Here is a tiny trained network, its code and every weight. The questions are about switching its units off for an input and a target symbol, where a switched-off unit gives its printed mean instead of its output.

import numpy as np


def w(rows, s, z=0):
    codes = np.array(rows[::2]) - 128.0
    scale = np.full(codes.shape[1], s)
    scale[-1] = z or s
    return codes * scale


def norm(h):
    return h / np.sqrt((h * h).mean(-1, keepdims=True) + 1e-5)


def f(y):
    return y / 2 * (1 + np.tanh(0.7978845608 * (y + 0.044715 * y**3)))


def softmax(a):
    e = np.exp(a - a.max(-1, keepdims=True))
    return e / e.sum(-1, keepdims=True)


def log_softmax(a):
    a = a - a.max(-1, keepdims=True)
    return a - np.log(np.exp(a).sum(-1, keepdims=True))


def net(x, mask):
    ids = ['βημξπσφω'.index(c) for c in x.split()]
    T = len(ids)
    res = E[ids] + P[:T]
    r = norm(res)
    for j in range(3):
        rows = slice(2 * j, 2 * j + 2)
        q, k, v = (r @ M[0][rows].T for M in (Q, K, V))
        z = softmax(np.where(np.tri(T) > 0, q @ k.T / 2**0.5, -1e9)) @ v
        o = O[0][rows]
        res = res + np.where(mask[j], z, o[:, -1]) @ o[:, :-1]
    y = f(norm(res) @ A[0][:, :-1].T + A[0][:, -1])
    res = res + np.where(mask[3:27], y, B[0][:, -1]) @ B[0][:, :-1]
    return log_softmax(norm(res)[-1] @ U[:, :-1].T + U[:, -1])


Q, K, V, O, A, B = {}, {}, {}, {}, {}, {}
E = w([
[162,160,140,123,124,150],'β',
[158,105,171,199,119,118],'η',
[149,148,115,62,120,110],'μ',
[173,86,100,116,89,94],'ξ',
[219,126,99,135,157,86],'π',
[175,210,158,102,254,125],'σ',
[123,97,192,73,86,216],'φ',
[76,81,171,92,131,83],'ω',
],0.019)
P = w([
[7,240,39,222,77,36],'0',
[236,227,103,178,6,27],'1',
[231,184,125,163,31,56],'2',
[216,140,109,153,67,62],'3',
[190,92,58,113,75,90],'4',
[248,92,26,135,108,97],'5',
[248,89,34,122,131,126],'6',
[254,60,58,107,177,158],'7',
],0.0049)
Q[0] = w([
[213,93,217,70,121,136],'h1',
[154,105,114,170,159,110],'h1',
[101,82,64,150,187,182],'h2',
[116,142,206,160,143,142],'h2',
[210,77,140,124,48,88],'h3',
[254,139,177,83,150,57],'h3',
],0.0087)
K[0] = w([
[105,2,65,61,190,117],'h1',
[114,32,87,71,165,194],'h1',
[181,86,219,88,115,123],'h2',
[63,100,93,178,85,106],'h2',
[126,128,161,123,212,174],'h3',
[122,18,119,112,186,182],'h3',
],0.0084)
V[0] = w([
[72,96,244,47,166,101],'h1',
[74,92,125,61,108,1],'h1',
[66,79,78,164,31,122],'h2',
[129,247,117,65,44,110],'h2',
[114,161,144,118,224,90],'h3',
[93,107,162,28,192,187],'h3',
],0.0087)
O[0] = w([
[4,251,176,103,122,43,126],'h1',
[24,41,77,74,156,35,176],'h1',
[104,137,33,152,63,134,37],'h2',
[94,113,88,41,191,255,254],'h2',
[94,59,224,149,213,110,87],'h3',
[154,82,186,26,79,135,174],'h3',
],0.0091,0.0051)
A[0] = w([
[97,73,98,156,115,125,94],'n1',
[95,252,54,196,166,108,27],'n2',
[45,34,162,86,50,197,95],'n3',
[116,64,141,161,50,100,143],'n4',
[115,146,94,78,110,118,85],'n5',
[162,94,215,116,134,90,59],'n6',
[162,78,218,116,99,153,157],'n7',
[147,165,100,95,133,56,125],'n8',
[159,14,203,138,78,129,199],'n9',
[174,171,164,200,113,199,121],'n10',
[97,123,141,167,210,116,99],'n11',
[51,137,91,187,49,182,89],'n12',
[169,183,146,162,163,21,91],'n13',
[92,124,134,123,149,76,178],'n14',
[138,95,204,153,79,84,163],'n15',
[85,91,168,163,42,171,173],'n16',
[10,100,160,134,125,120,90],'n17',
[126,251,135,169,202,93,2],'n18',
[113,108,90,93,136,158,86],'n19',
[91,86,221,143,29,116,115],'n20',
[138,144,130,223,84,99,164],'n21',
[73,237,140,116,132,58,90],'n22',
[210,169,52,130,214,17,119],'n23',
[104,212,155,136,166,151,55],'n24',
],0.011,0.0056)
B[0] = w([
[111,107,141,115,111,87,127],'n1',
[86,197,36,148,209,156,137],'n2',
[144,130,183,47,85,70,254],'n3',
[162,157,122,115,93,23,143],'n4',
[71,78,220,170,144,153,156],'n5',
[68,172,66,98,123,143,165],'n6',
[170,169,80,102,154,140,239],'n7',
[93,66,157,122,108,101,164],'n8',
[156,198,120,131,139,64,252],'n9',
[177,147,156,211,70,183,180],'n10',
[89,71,128,183,127,145,151],'n11',
[164,156,61,118,130,71,144],'n12',
[159,129,182,158,68,98,160],'n13',
[116,110,127,203,101,148,161],'n14',
[162,192,80,130,118,95,150],'n15',
[202,151,126,106,110,45,177],'n16',
[182,143,163,188,95,161,156],'n17',
[169,169,15,112,132,1,162],'n18',
[150,111,196,130,110,98,156],'n19',
[166,166,128,88,111,51,162],'n20',
[84,171,153,83,83,120,131],'n21',
[129,146,212,155,84,219,158],'n22',
[133,85,246,55,73,84,252],'n23',
[112,150,50,83,118,47,144],'n24',
],0.0078,0.0062)
U = w([
[104,137,149,146,161,248,254],'β',
[144,174,117,201,106,119,160],'η',
[74,97,96,57,190,193,76],'μ',
[139,86,23,96,132,85,100],'ξ',
[211,58,200,168,127,139,72],'π',
[143,196,187,122,237,108,122],'σ',
[148,192,140,53,62,153,154],'φ',
[48,122,162,121,107,80,78],'ω',
],0.013,0.0048)

Each question gives the input, a string of symbols that net reads in full, and the target symbol t.
The units are the heads (2 rows each of Q, K, V and O) and the neurons (one row each of A and B). Each row of codes is followed by its name. A weight is (code - 128) times the scale printed after its matrix; where a second scale follows, it is the last column's (O, A, B and U).
mask holds one flag per unit, heads first, then neurons. A switched-off unit (its flag False) gives its mean, the last column of its rows in O or B, instead of its output. The means were averaged over made-up inputs and are rounded, as every weight is.
A unit's drop is (log p(t) with every unit on - log p(t) with that unit switched off) / (log p(t) with every unit on - log p(t) with every unit switched off).
The circuit of an input: a set's keep is (log p(t) with only the set's units on - log p(t) with every unit switched off) / (log p(t) with every unit on - log p(t) with every unit switched off). Starting from the 12 units with the biggest drops (on a tie, the unit counted first), units are removed one at a time, each time the one whose removal leaves the highest keep (on an exact tie, the one counted first), for as long as the keep stays at least 0.8.
units of the circuit, in order: the units of the circuit, biggest drop first
unit that matters most: the unit with the biggest drop
top k neurons: the k neurons with the biggest drops, biggest first
heads that matter: for each layer, one digit per head in row order, 1 if its drop is at least 0.15 and else 0, layers parted by /
drop of u: that unit's drop, to one decimal
input σ σ φ σ π σ π, target σ: top 3 neurons => (n9, n6, n7)
input ξ π η, target η: heads that matter => 011
input σ φ φ ξ π σ σ μ, target σ: unit that matters most => h2
input ξ φ φ φ φ σ ω ξ, target ω: units of the circuit, in order => (h1, n5)
input ξ φ β, target ξ: units of the circuit, in order => (h1, h2)
input η π β, target β: heads that matter => 101
input φ ω σ ω σ, target ω: heads that matter => 100
input σ π φ φ β, target β: heads that matter => 100
input ξ η ξ, target ξ: units of the circuit, in order => (h1, h3)
input φ ω σ σ β σ σ π, target σ: units of the circuit, in order => (h3, h2, n6)
input ξ η φ ξ, target ξ: heads that matter => 110
input η σ ξ, target σ: units of the circuit, in order => (h3, n9)
input φ φ η, target η: units of the circuit, in order => (n23, h2)
input σ σ σ ω, target σ: heads that matter => 011
input φ φ μ φ ω ξ ξ η, target ω: heads that matter => 100
input σ σ μ ξ σ ξ φ η, target σ: units of the circuit, in order => (n9)
input φ β φ ξ ξ σ ω, target ω: units of the circuit, in order => (h1, n14)
input ξ φ ω φ φ σ, target φ: top 2 neurons => (n22, n23)
input ξ μ η, target ξ: units of the circuit, in order => (h2, h1)
input σ π σ ω σ σ φ η, target σ: unit that matters most => h3
input β φ η, target β: heads that matter => 010
input ω η σ, target ω: drop of n23 => 0.1
